(in the rows, 128 means zero)
Rows lie near named flat spaces through zero. A row that begins with a name and a colon came from that space; any other row is followed by the name of its block's space that it lies nearest.
nfbt: [114 141 161 133 135 124 150 129  77 142  82 133 152  76 117 142 198 114
 128 102 161  81 155 112]
qzmr: [113 128 169 146 136 118 161  73 136 135 144 171 109 146  86 160 104 111
 155 134 102 155  81 130]
trlt: [114 143 114 117 156 112 107 140 103 146 129 132 132 110 131 140 165 139
 147 108 102  96 149 125]
sfzd: [125 123 136  97 162 129 108 166  67 176  65  85 114 141 131 132 174 152
 176 139 143  89 136 151]
trlt: [141 107 162 136  49 178 198  89 149  53 130 146 163 153 109 108 108 104
  81 103 170 163 132 120]
trlt: [137 136  99 119 141 135 115 135 134 108 129 133 127 130 141 107 139 130
 134 137 119 117 134 146]
trlt: [137 132 162 127 158 121 126 149  96 193  51  97 105 123 129 137 140 124
 157 175 179 104 104 137]
trlt: [113 138 180 129 100 130 173 109  90 144 104 146 163 119  91 166 167 126
 126  77 133 101 157  92]
sfzd: [137 136  88 129 174 141  87 138 135 188 126 117 104 136 109 110 127 139
 126 140  55  95 134 107]
qzmr: [137 119 201 117  80 174 196  91 115 118  83 136 146 173 110 128 112 101
 124 116 184 139 105 126]
nfbt: [162 152 129 124 107 123 151 129 157 105 106 148 137 161 130 136 111 143
 148 167 141 129 121 147]
sfzd: [117 116 144 114 125 135 123 118 129 130 150 123 129 141 149 124 107 117
 123 105 124 139 109 129]
nfbt: [120 155  86 103 118 137 106 151 112 138 144 126 147 141 134 133 134 145
 125  86 127 116 188  99]
qzmr: [126 147 166  92 119 130 150  94 138 106 141 164 131 188 160 145  86 114
 174 124 147 151  80 162]
nfbt: [ 82 141 136  74 172 141  94 128  62 170 132 121 113 149 162 133 137 108
 176  79 154 118 124 139]
sfzd: [143 142  73 172 145 101 106 145 164 121 140 137 120  72 114 119 138 135
 100 168 106 123 151 114]
sfzd: [130 111 134 104 150 111  88 163 118 169 124  84 121 135 167 128 129 151
 141 127 102 105 113 139]
trlt: [152 152 150 140  95 105 138 148 152 186 104 117 138 144 122 169  82 146
 116 150 153 133 135  83]
sfzd: [141 132  83 132 136 165 103 141 138 170 123 109 115 145 102 101 111 133
  98 131  96 117 158  90]
qzmr: [105 101 188 120 114 152 161  73 121 139 153 144 124 172 100 143  97 109
 133  86  92 152  85 119]
sfzd: [141 162 111 124 130  87 105 151 155 131 146 140 148 107 171 146 123 143
 128 132 120 109 139 121]
nfbt: [112 116 132 109 163  96  94 132 127 151 158 118  99 152 152 146 104 144
 174 137  91 143  85 159]
nfbt: [137 149 146 107 154  82 124 126 138 149 125 148 107 182 133 176 106 163
 212 168  90 131  81 170]
qzmr: [141 103 104 125 120 178 130 139 115 146 101  96 119 165  80 100 136 147
 114 128  98 119 157 114]
qzmr: [131 195 109 119 172  48  69 177 141 183 126 132 123  84 211 167 108 131
 160 169 180 109 121 128]
nfbt: [ 68 108 188 104 180 165 107 102  56 195 114 100  96 101 169 104 121  45
 124  84 210 133  77 121]
qzmr: [131 140  92 104 167 124  66 175 115 235 113  81  92 171 127 141  94 163
 155 146  97 114 139 104]
sfzd: [150 199  28 161 102 114 106 183 154 105 120 141 157  55 140 119 137 127
  70 152 222 124 236  75]
trlt: [159 170 118 115 150 157 149 115 123 127  73 165 140 148 106 111 171 128
 155 147 101  65 141 138]
nfbt: [123 119 118 110 127 177 106 111 155 148 158 113  94 180 163  88  29  84
 104 133 171 186  85 123]
nfbt: [133 118  99 108 128 112 112 157 121  67 139 119 146 118 161 114 173 158
 145 122 114 112 148 172]
qzmr: [149 162 108  93 130 160 135  90 168  72 160 186 149 177 160  96 112 113
 141 112  79 110 111 154]
qzmr: [108 156 153 119 170  94  95 110 137 220 159 145 104 145 141 173  76 120
 156 119  81 126  84  99]
sfzd: [151 175 105 153 109  78 146 159 137  89  96 154 156  78 128 159 168 150
 138 168 184 114 175 132]
trlt: [132 134 117 123 134  97 128 166  97  86  91 118 141  90 148 132 195 150
 159 149 174 105 154 171]
qzmr: [130 142 187 163 123 116 195  78 128 141  82 172 102 147  59 175 107 109
 171 185 171 163  82 137]
trlt: [145 165  99  94  98 185 123 132 138 138 132 136 170 160 150  97 113 116
  82  72 125  93 182  76]
nfbt: [152 149 107 119 100 114 121 165 145 106 121 119 159 118 166 127 133 147
 112 132 159 114 162 125]
sfzd: [154  90 121 138  71 126 119 167 169 118 146  73 144 132 152 115  86 155
  68 132 135 155 140 108]
trlt: [105  86 174 134 126 179 157  72 116 129 138 130 109 147 101 103 105  82
 107 102 125 157  83 124]
[ 94  81 154 146  86  93 129 138 123 106 177  95 130  98 142 156 103 131
 100 100 173 194 124 121] : trlt
[ 99 147 123 106 190  97  72 119 130 155 182 145 116 102 193 128 119 105
 146 102  88 109  90 137] : sfzd
[114 134 154 152 130  94 116 139 125 158 135 119 149  45 160 141 144 105
  82 105 152 105 135  87] : qzmr
[126 164 136  70 133 121  90 132 148 128 175 143 162 143 240 120  96 109
 126  75 124 101 109 130] : qzmr
[100 144 124 130 144 164 136  83 109 194 142 157 100 178  50 150  96 115
 142  97  83 145 137  78] : nfbt
[ 86 136 104  92 151  92  46 207  66 202 141  61 138  78 198 147 151 144
 119  68 173 101 185  91] : trlt
[135 117  93 136  98 105 121 146 161  57 170 127 137 117 152 122 116 147
 115 138 139 165 140 152] : trlt
[169 147  82 135  82 144 151 133 176  74 132 150 149 166 103 118 113 158
 114 150 110 137 166 126] : nfbt
[148 154 131 150  91 108 142 165 128 131  93 119 178  63 138 141 169 136
  79 119 173  86 189  82] : nfbt
[119 160 120 103 127 175 128  90 136 152 157 162 134 175 125 118  86  98
 117  81 106 127 133  90] : sfzd
[130 147 160 134 104 116 145 129 125 181 113 129 145 135 109 170 113 136
 119 111 132 118 143  79] : trlt
[132  93 117 160 146 144 133 120 126 132 111 113  98 120  72 108 144 133
 121 160  93 134 120 134] : sfzd
[119 122 146 117 114 140 107 150 116 192 121  83 126 133 155 129  85 114
  96 108 177 139 131  87] : trlt
[117  73 157 154  95 148 174 119  95 109  97 100 113 136  57 134 146 137
 126 137 158 168 133 136] : qzmr
[129 125 132 122  80 130 149 144 119  81 126 121 165 114 145 129 147 133
 106 101 179 134 166 125] : trlt
[131 163 119  70  96 140  91 164 133 163 151 105 165 166 212 130  77 130
 106  70 165 117 159  89] : sfzd
[171 169 140 143  96 106 155 139 164 159  90 144 146 151 107 168 102 154
 131 169 133 115 140  99] : trlt
[125  48 159 145 134  98 113 149 129 117 136  68 105 102 144 118 135 149
 122 154 104 149  77 170] : sfzd
[137 130 111 102 111 131  93 176 128 158 127  82 142 139 175 120 107 145
 106 112 152 119 155 108] : sfzd

Each name stands for a flat space through zero: a line, a plane or more. A row that begins with a name and a colon came from that space; any other row is followed by the name of the space it lies nearest, among the names in its block.
rjll: [125 146 139 127 137 106 117 110 132 170 125 110 112 133 135 169 120 142
 141 118 141 103 130 129]
ffsq: [126 154 150 131  98 105 122 122 160 152 124 107 139  75 162 140 158 144
  93 104 135 142 124 146]
rztc: [111  99 105 128 161 131 122 131 100  76 126 199 139 145 110  59 135 133
 126 142 137 123 116 150]
rztc: [144  94 116 110 142 136 113 112 113 120 126 172  98 177 121  96 124 170
 127 142 153 113  96 157]
tqrq: [163 165 183 164 162 128 117 110 121 110  90  88  81  92  78 160 131 114
 131  71 158 143 140 144]
ffsq: [ 99 155  99 137 176 127 139 174 106  93 126 130 132 130 132 101 123  80
 134 128 113 180 165 111]
rjll: [214  91 159 171  97 175 114 136 133  91  98 101  94 115  75 151  98 127
 156 106 124 123  92 131]
rztc: [126 153 135 149 153 147 136 167 122 119 118  98 125 121 113 157 114  89
 150 123 112 157 152 107]
ffsq: [ 95 126 129 156 195 136 154 150 132  93 115 195 202 125  54 111 109  70
 178 117 117  99 179 149]
tqrq: [ 59 208 130 120 150 101 152 115 132 141 132 113 163  69 148 148 154  98
 103 109 118 149 165  90]
gmhf: [146 103 111  79 115 117 132  90 114 161 155 107  81 205 144 118 123 152
 117 150 145 121 137 127]
rjll: [152 104 121  91 118 163 136 104 133 158 135 138 102 195 114 152 104 168
 143 152 135 103 100 121]
rztc: [122 131 173 103 119 149 118 155 139 195 142  91 110 162 155 183 154 166
 116 164 143 134 119 151]
rjll: [142 117 133 106 111 111 149  84 152 147 139 127 142 142 111 120 129 124
 121 112 137 106 159 145]
rjll: [152  73 140 174 114 168 122 173 114  33 116 165 163  91  86  63 141  99
 128 137 108 143 111 149]
dcsl: [ 89 217 129  84 141 141 181  77 140 137 129 103 130 100 120 154 144 111
  89 101 125 169 158  70]
tqrq: [102 130 142 101 138 126 140 120 137 145 140 150 149 142 129 115 156 140
 107 140 142 126 143 155]
tqrq: [166  89 150 108 106 104 120  98 109 159 155  67  77 187 128 129 134 126
 123 141 149 114 162 145]
gmhf: [133  90 107 149 131  91 102 157 106 153 145 102 119 167 150 138  99 106
 174 151 116  96 150 127]
dcsl: [125 133 133 116 114 148 134  96  91 116 139  97  98 133 118 145 129 127
 121 148 120 122 112  71]
gmhf: [176  90 139 120  86 117 117  82 133 151 135 104  98 151 121 139 117 153
 132 124 141  87 114 136]
ffsq: [126 122  61 150 144 120 111 158 129 108 110 180 136 128 151 109  82 136
 164 123 109 123  91 115]
dcsl: [122 153 123 138 126 155 134 158 131 120 120 112 132 106 135 153 120 116
 133 130 106 156 116  95]
ffsq: [117 151 128 142 140 125 127 122  87 100 128  91 103 109 123 134 128  97
 127 127 119 144 137  80]
tqrq: [125 118 116 104  98 105 138 107 123 152 158  91 124 149 153 125 132 116
 117 144 120 123 156 107]
dcsl: [156  74 157 168 163 115  89 135 110 134 114 153 116 164  83 141 105 138
 185 131 153  59 122 183]
tqrq: [131 121 170 146 148 210 137 168 151  84  97 197 171 103  67 127 142 146
 131 133 129 137  85 164]
ffsq: [110 128 122 106 109 163 155 163 136 122 149 119 156 136 142 117 145 110
 108 160 103 168 143 110]
rztc: [177 155 174 186 152 129 110 154 153 135  84  86 105  90  90 188 104 108
 165  69 140 135 140 157]
rjll: [153 148 151 132 136 164 134 135 192 159  92 165 146 116 101 176 110 168
 146  95 141 118  96 168]
dcsl: [152  85 127 130  60 140 128 142 143 103 142 124 151 103 151  88 150 132
  97 143 109 143 109 136]
rjll: [152 116 129 110 140 154 139  82 104 120 127 127  91 175  80 139 103 134
 147 132 138 103 121 104]
dcsl: [103 133 138  98 101 164 178  86 140  90 142 159 186  97  90  96 158 113
  91 133 112 129 136 102]
ffsq: [127  89 150  97 142 134 144 155 100 125 167  94 114 203 119  85 161  91
 109 171 138 164 200 159]
gmhf: [155 143 157 129 102 162 124 116 131 111 112 106  98  96 122 143 145 153
  99 117 135 153  87 117]
gmhf: [152 133 120 136 111 130 116 125 116 135 124  85  88 130 141 158 107 130
 139 126 120 132 111  94]
dcsl: [177  77 105 130 120 110 107 178 147 157 135 114 102 194 160 111 103 133
 151 135 134 143 146 183]
tqrq: [162 109  97  79  41 114 129 107 152 183 161  70  92 161 207 134 128 167
  91 148 120 146 110 107]
ffsq: [139 108 137  97 129 133 135 143 167 163 135 153 139 174 136 113 141 156
 115 134 149 138 141 194]
dcsl: [ 98 163 128 125 167 102 118  98 103 141 122 130 105 127 129 146 128 137
 132 119 146 110 127 113]
rjll: [ 82 137 137 146 155 110 119 155 136 123 123 175 180  92 135 111 153 126
 125 129 131 119 132 162]
rztc: [107  94 145 112  95 134 153  79 129 141 156 144 185 131  93 138 133 119
 140 157 111  53 139 106]
gmhf: [ 80 147 101 124 152 108 138 136 112 151 144 125 151 141 142 150 110  99
 156 147 107 109 156  88]
rztc: [179 117 144 150  92 118 104  98 149 125 104 122 105  91 126 133 125 162
 119  90 144 112  87 151]
gmhf: [133  58 179 128 105 121 106 132 123 142 151 140 147 151 121 105 170 150
 116 167 149  85 129 195]
rztc: [163 119 169 132  91 161 118 128 141 157 124  86 105 126 122 185 128 155
 131 136 129 116  96 124]
rjll: [144 114 118  90 100 118 142  92 139 167 150 106 113 171 139 135 121 140
 122 136 132 114 142 123]
gmhf: [114 150  76 137 144  89 149 138 176 120 115 177 186  99 139  90 105  98
 138  81 114 140 164 148]
rztc: [ 71 171 133 133 153  98 147 161 138 147 141 109 177  98 148 138 148  77
 124 125 112 151 193 124]
gmhf: [126 125  96 111 142 102 147  93 142 142 133 156 144 157 114 115 101 118
 148 112 130  99 157 131]
gmhf: [124 110  88  75  97  89 133 129 141 172 167 112 116 183 203  86 144 145
  90 151 134 157 154 149]
rjll: [128 116 119  93 145 169 149 103 129 128 129 174 128 180  92 125 114 154
 137 145 136 111 110 126]
ffsq: [ 77 171  95 161 140 140 153 180 173  98 107 189 231  44 131 125 115  91
 144 107  81 144 128 109]
tqrq: [160 149 150 138 139 108 139  71 145 104 103 129 116  95  81 111 131 116
 115  62 155 128 151 154]
ffsq: [124 108  89 118 140 159 139 159 135 118 129 175 149 165 124 113  99 130
 153 150 110 130 115 123]
rztc: [123 154 140 135 126 129 111 173 135 135 121 102 112 102 172 134 155 140
  99 127 132 182 117 142]
tqrq: [134  93 130 142 159  85 127  94  89 109 141 122 122 162  81  98 115  79
 159 121 139  84 189 138]
tqrq: [ 86 188 125 111 163 118 123 132 163 152 105 183 142  96 164 128 155 180
  93 104 155 154  99 165]
dcsl: [129 153 160 157 189  81  99 117 138 167  98 138 112 124 108 166 118 140
 160  83 170  91 145 185]
dcsl: [120 157 113 111 124 127 142 132 140 137 131 112 124 123 152 130 131 123
 111 121 122 162 138 112]
[164 103 138 115  72 116 119  90 137 158 140  92 103 136 145 144 129 156
 116 130 134 103 109 125] : gmhf
[187 111 171 203 113 162  77 190 106  83  92  79  79  78 119 157 124 128
 144 119 124 155  75 133] : gmhf
[162  73  87 117 111 165 150 209 168 123 142 150 162 190 136  89 100 105
 150 154  98 169 154 162] : dcsl
[156 103 137 151  93 108 114 134 121 119 135  84 118 110 139 121 132 108
 126 124 120 129 139 128] : rjll
[152 137 107 113  73 106 150  81 145 131 140  84 124 105 144 122 120 109
 107 101 112 136 147  90] : tqrq
[106 159 117 112 189 197 115 153 110 147 101 177  89 177 118 189  96 192
 162 161 138 124  49 102] : rjll
[131 137 133 137 169 154 130 138 110  97 110 145 112 138  92 123 119 120
 140 122 136 143 126 128] : gmhf
[155 164 182 151 128 130 125 109 147 148 104  80 109  88  99 188 129 125
 132  85 143 124 135 133] : dcsl
[ 99 163 120 109 132  86 141 110 147 162 139 117 144 117 157 129 142 120
 109 111 134 135 165 132] : rjll
[100 182 106 134  84  77 148 120 156 139 139  78 167  45 183 132 142  85
  96  94  96 159 167  85] : rztc
[ 92 131  97 137  97 125 144 202 174 118 139 154 216  77 182  91 147 101
 108 138  86 173 144 139] : ffsq
[107 149 147 139  69 124 120 154 153 143 135  96 161  50 187 147 168 138
  87 135 107 151 105 115] : gmhf
[ 99 171  80 160 178  83 115 184 132 102 107 150 140  90 170  91 120  96
 131  93 122 183 152 141] : ffsq
[122  97 138 127 126 137 122  92  86 106 139 141 119 143  98 120 131 134
 135 155 130  84 109 106] : dcsl
[ 97 178  82 116 116 101 156 123 170 141 127 141 174  83 167 122 121 113
 113  97 105 152 146 103] : gmhf
[109  96  57 166 148  95 115 198 159 105 117 220 206 115 155  70  93 109
 170 122 100 118 130 170] : ffsq
[113 106 132  88  77 115 150  65 142 178 164 122 160 146 132 148 134 144
 122 152 121  64 135 107] : rztc
[184 120 189 198 121 221 136 164 117  82  95  72 126  91  25 217  84  73
 197 121  89 113 114  73] : rztc
[177  90  98 144 108 118 105 128 120 120 122 120  90 152 137 119  91 138
 152 123 125 116 104 125] : tqrq
[100 124 138 199 218 149 100 204 124 111  85 210 177 117  73 163  87 115
 218 128 122  79 109 162] : dcsl
[167 140 142 143 145 175 118 128 125 125  96 122  83 138  91 181  93 152
 159 115 135 124  83 112] : rjll
[108 151 104 120 144 144 147 158 144 125 126 145 152 128 136 126 120 114
 131 129 112 158 139 118] : dcsl
[129  99  90 102 161 104 130  84 115 124 133 188 117 190 109  82 106 145
 143 127 151  91 134 150] : rztc
[132 142 118 108 119 146 137 139 125 151 138  89 102 155 147 158 117 128
 129 144 117 152 129  95] : rztc
[132 175 127 101 104 108 120 114 154 179 126  87  89 114 191 157 145 171
  86 109 145 165 110 128] : tqrq
[ 91 129 115  93 148 139 146 123 142 142 138 188 163 156 127 111 138 150
 121 148 134 117 126 146] : rjll
[128 144 142 157 165  80  98 145 147 124 100 157 128  91 142  97 150 140
 113  82 164 144 136 206] : rztc
[ 99 148 126 114  88 145 171 120 130 149 159  71 170 112 127 177 119  76
 138 152  78 119 165  44] : rztc
[129 163 126 162 116 137 120 165 142 108 106 109 135  61 150 144 128 117
 122 106 108 167 107 107] : gmhf
[157 162 131 120 126 153 143 122 171 147 104 123 117 121 117 164 108 144
 130  92 133 149 116 131] : rjll

Each name stands for a flat space through zero: a line, a plane or more. A row that begins with a name and a colon came from that space; any other row is followed by the name of the space it lies nearest, among the names in its block.
bzzr: [158 117 132 130 117 115 143  95 121 115 129 151  99 152 136 121 144 119
 132 114 113 155 135 131]
tlsd: [ 91 130  98 204  94  95 150  50 138  62  98 111 165 117 106 154 107 142
 147 183 122 119 144  98]
jjdg: [138 115 138 154 101 160 116  92 142 112 128 115 138 154 145 143 108 106
 124 149 138 133 139  93]
tlsd: [104 122 119  81 148 108 115 179 120 164 136 111 128 106 136  78 172 144
  98 103 120  98 103 176]
jjdg: [157  87 159 135 129 131 124 158 112  56  72 145 101 154  54 205 165 156
 112 120 108 144 185 146]
tlsd: [ 93 101 128 107 111 150 114 170 132 126 103 107 155 132 136 117 143 141
 107 124 132  91 136 139]
tlsd: [153 145  78  65  81  67 147 124 138 134 113  73 174  80 133 115 102 127
  90 103 168 141 121 104]
bsnr: [172 124 132 107 122 144 109 193 117 171 138 114  96 100 158 142 110 138
 134 120 162 157 160  94]
bzzr: [160 170 160 133  62 127 104 116 144 157 148 144 114 153 167  97  94  92
 101 140 104 152 135  86]
tlsd: [120 135 122 134  88 142 149 122 136  79 113 149 162 152 147 162  94 121
 142 105 121 135 148  98]
jjdg: [115 116 146 158 152 161 117 131 127 113 128 138 122 143 113 156 131 131
 142 144 123 118 135 131]
jjdg: [190 165 141 123 161 126 140 122 116 118 174 178  92 141 133 173 109 104
 150  78 114 187 123 118]
jmlc: [153  85 110  93 144 117 115 140 118 145 129  82 111 109 133 114 171 136
  99 113 154 131 126 146]
bsnr: [174  92 168 157  65 171  94  90 141 102 116 118 106 188 149 147 126  96
  95 152 123 153 170  82]
jjdg: [130 134 138 144 139 146 125 103 133 130 148 139 124 146 136 128 120 110
 137 133 123 131 115 124]
jmlc: [144 160 126 153 119 132 171 148 108 167 142 204  80 119 180 117  82 142
 222 124 127 173 158  92]
jmlc: [144 116 153 141 103 154 113 145 132 185 100 118 100 120 121 106 103 135
 142 191 160 131 159  97]
jmlc: [104 149 132 149 136 135 132 105 139  92 130 139 160 142 106 157 111 118
 130 131 112 115 114 129]
bsnr: [166 105 154 111 142 168 112  90 142 167 136 111 112 158 118 109 126  90
 112 147 158 134 109 126]
bsnr: [ 73 192  78 118 174  30 159  96 118  86 184 153 162 102 131  97 170 132
 114  60  56 109  50 199]
bsnr: [115  87 106 131 154 111 134 120 116 108 112 103 123 114 108 129 173 152
 125 130 135 115 128 158]
jmlc: [ 87 149  88 114 177  91 161 145 120  83 123 129 175  89  86 169 130 156
 144  92 126 109 105 162]
tlsd: [174 152 143 142  79 167 118 109 150 138 134 120 141 138 153 165  46  93
 137 151 165 163 153  45]
jjdg: [143  94 125 136 125 121 140 129 118 119  89 122 107 119  98 142 141 153
 142 150 146 138 161 127]
bsnr: [ 74 106  96 150 109  82 114 140 115  71 129 103 143 116 158 116 195 162
  93 109  79  96 134 158]
bsnr: [144 118 147 150  75 144 114 122 133  81 116 135 129 164 146 161 121 118
 110 124 107 144 166  95]
bzzr: [ 96 129 131 137  78 140 104 148 137 137 131 115 145 137 180  95 126 126
 107 138 112 104 136 110]
bzzr: [101 159 111 150 116 128 100 116 137 159 196 109 141 117 215  83 117 105
 119 126 113 115  94 106]
bzzr: [173 118 148  90 140 137  88 170 124 137 148 105 107 131 128 147 153 116
  77  96 129 143 130 135]
jjdg: [136 169 135 114 164  87 151 152 116 125 122 170 113 108  68 145 129 145
 141 111 106 141 121 161]
bzzr: [125 137 133 167 118 114 143  86 134  82 102 141 137 137  82 164 113 131
 138 156 116 134 142 119]
bzzr: [112  85 134 119  97 117 115 129 118  90 121 133 114 171 160  93 204 132
  83  93  74 112 135 168]
jmlc: [166 144 162 171 133 164 119 106 126 130 163 173  85 163 153 154 103 102
 159 134 112 168 141  96]
bzzr: [ 73 139  95 111 165 132 117 153 126 181 186 107 147  98 199  65 144 128
 134 105 130  88  73 152]
jjdg: [144  90 115 118  85 140 117 117 132 126 124  92 132 138 176 114 136 119
 107 123 148 133 145 102]
tlsd: [126 130  88  52  89  83 142 134 140 127 103  78 186 101 126 100 127 127
  76  94 153 113 109 135]
bzzr: [152  86 136 105  63 185  88 213 131 157 104  80 129 119 187 144 102 139
 111 135 179 133 193  63]
jmlc: [155 150 164 149 130 140 110 179 122 176 114 144  85 104  98 145  95 146
 152 177 142 148 165 100]
tlsd: [ 94 143 128 132 123 131 123 152 128 129 140 142 139 130 155 112 130 133
 130 117 104 109 121 135]
jjdg: [133 121 140 102 114 147  99 140 132 104 161 126 137 168 174 126 156 100
  79  73  96 125 114 138]
jjdg: [102  84 115 108 112 113 128 111 128 147 107 101 127 134 140  56 180 137
 102 139 126  96 115 164]
bsnr: [117 185 139 144 144 107 144  47 145 165 162 161 130 142 116  69 106  89
 139 154 105 124  66 143]
tlsd: [120  95 140  74 107 152 143  77 157  86  78 112 189 187  76 124 137  93
  76 111 137  97 102 158]
jmlc: [ 97  97 108 136  91 151 149  71 146 141 102 105 162 142 155  83 108 116
 146 164 162 103 121 108]
jmlc: [136 192 148 178 148 138 128 101 137  98 165 170 135 139 112 189  74 104
 155 133 104 152 119  98]
jmlc: [124 113  62  85 124  84 168 121 117 150 133 101 143  84 176  82 138 144
 145  92 162 132 111 133]
bsnr: [130 153 105 110 157 102 158 161 114 118 129 149 134  95 111 160 113 150
 158  94 134 143 129 135]
bzzr: [137  88 104 114 136 131 127 128 111 135 161 118 102 134 200  98 173 128
 129  86 127 137 123 140]
tlsd: [154  95 129 130 124 160 148 186 103  84 107 166 102 140 149 199 125 156
 174  84 134 164 192 106]
bsnr: [106 105 119 110 110 137  92 202 121 138 132  91 135 108 174 117 155 150
  96 111 128 103 145 128]
[146  89 104 119 102 112  96 218 100 105 130  89 104  92 182 162 169 172
 102  89 128 144 186 111] : bsnr
[156 107 123 122 165 120 142 116 116 102 120 130 111 127  89 165 149 135
 135 112 137 147 132 147] : bzzr
[110  69 143 126 153 154 140 114 123  79  84 139 128 171  77 147 178 138
 125 123 117 105 135 176] : tlsd
[183 157 162  82  96 152 119 175 138 202 118 139 110 124 127 116  69 110
 128 139 164 158 147  87] : bzzr
[133 167 166 136  90 164 127 101 153 126 130 164 150 176 130 132  72  85
 128 138 114 134 123  96] : bsnr
[117 139 140 132 130 145 150 100 140 108 108 153 152 152  94 144 102 115
 144 136 128 122 121 129] : bsnr
[137  69 115 112 129 144  82 168 113 106 157  79 114 134 192 136 194 133
  78  81 122 123 140 138] : bzzr
[ 75 158 121 143 145 146 119 110 145 173 167 121 158 120 163  77 106 109
 140 151 129  89  78 130] : jjdg
[ 99 146 109 179 120  91 168 130 114 105  91 160 123  94 100 148 106 175
 189 163 120 133 163 116] : bsnr
[148  99 121 137 116 134 134 113 124 129 115 115 113 127 137 132 128 133
 140 142 151 143 150 110] : jjdg
[110 156 123 139 110 119 105 133 139 166 148 102 142 102 153  97 106 123
 115 157 133 113 115 107] : tlsd
[124 117 121 152 133 110 127 107 122 149 127 117 104 112 127 100 144 140
 138 162 131 126 129 133] : bsnr
[123 179 164 166 181 131 133  70 128 137 188 204  93 173 123 103 135  90
 152 123  65 136  74 164] : tlsd
[ 83 150 150 198 136 182 158  68 142  65 132 201 157 191 124 172  85 104
 190 137  92 119 122 115] : jmlc
[151  84 142 135 120 152 106 107 131 138 119 100 106 147 131 119 149 119
 109 154 145 130 140 121] : bsnr
[121 108 141 120 100 130 130 141 127 112  93 137 127 148 115 121 145 138
 115 128 114 119 149 139] : bzzr
[117 204 144 108 160 101 118 114 140 179 184 153 132 125 123  73 119  94
 107 119  93 117  57 160] : bzzr
[159 211 150  83 101  46  73 204 128 138 156 114 124  90 101 130 139 128
  28  96  72 140 120 141] : jmlc
[ 98 156 116 163 114 141 154  74 148 118 125 137 172 131 130 134  69 112
 166 160 142 119 114  94] : jmlc
[166  97 195 163 104 193  89 142 130 176 109 143  62 167 126 119 122 119
 135 194 136 143 175  98] : jmlc
[144  82 109 156 165 112 140  86 111  48 120 118 115 136  94 190 176 144
 130 110 121 144 141 150] : bzzr
[138 123 134 118 130 145 113 175 121 154 135 124 111 117 149 129 127 137
 132 123 139 133 143 118] : tlsd
[156 138  90 115 166  79 174 156  99  76 121 153 119  87  97 202 129 166
 167  72 133 170 151 136] : bsnr
[159  97 155  83 126 188  85 159 140 172 141  91 125 150 153 117 130  98
  87 119 162 123 123 118] : bsnr
[ 71 109 164 159 117 207 101 186 131 116 121 157 137 170 165 139 128 135
 145 134 101  89 153 124] : tlsd
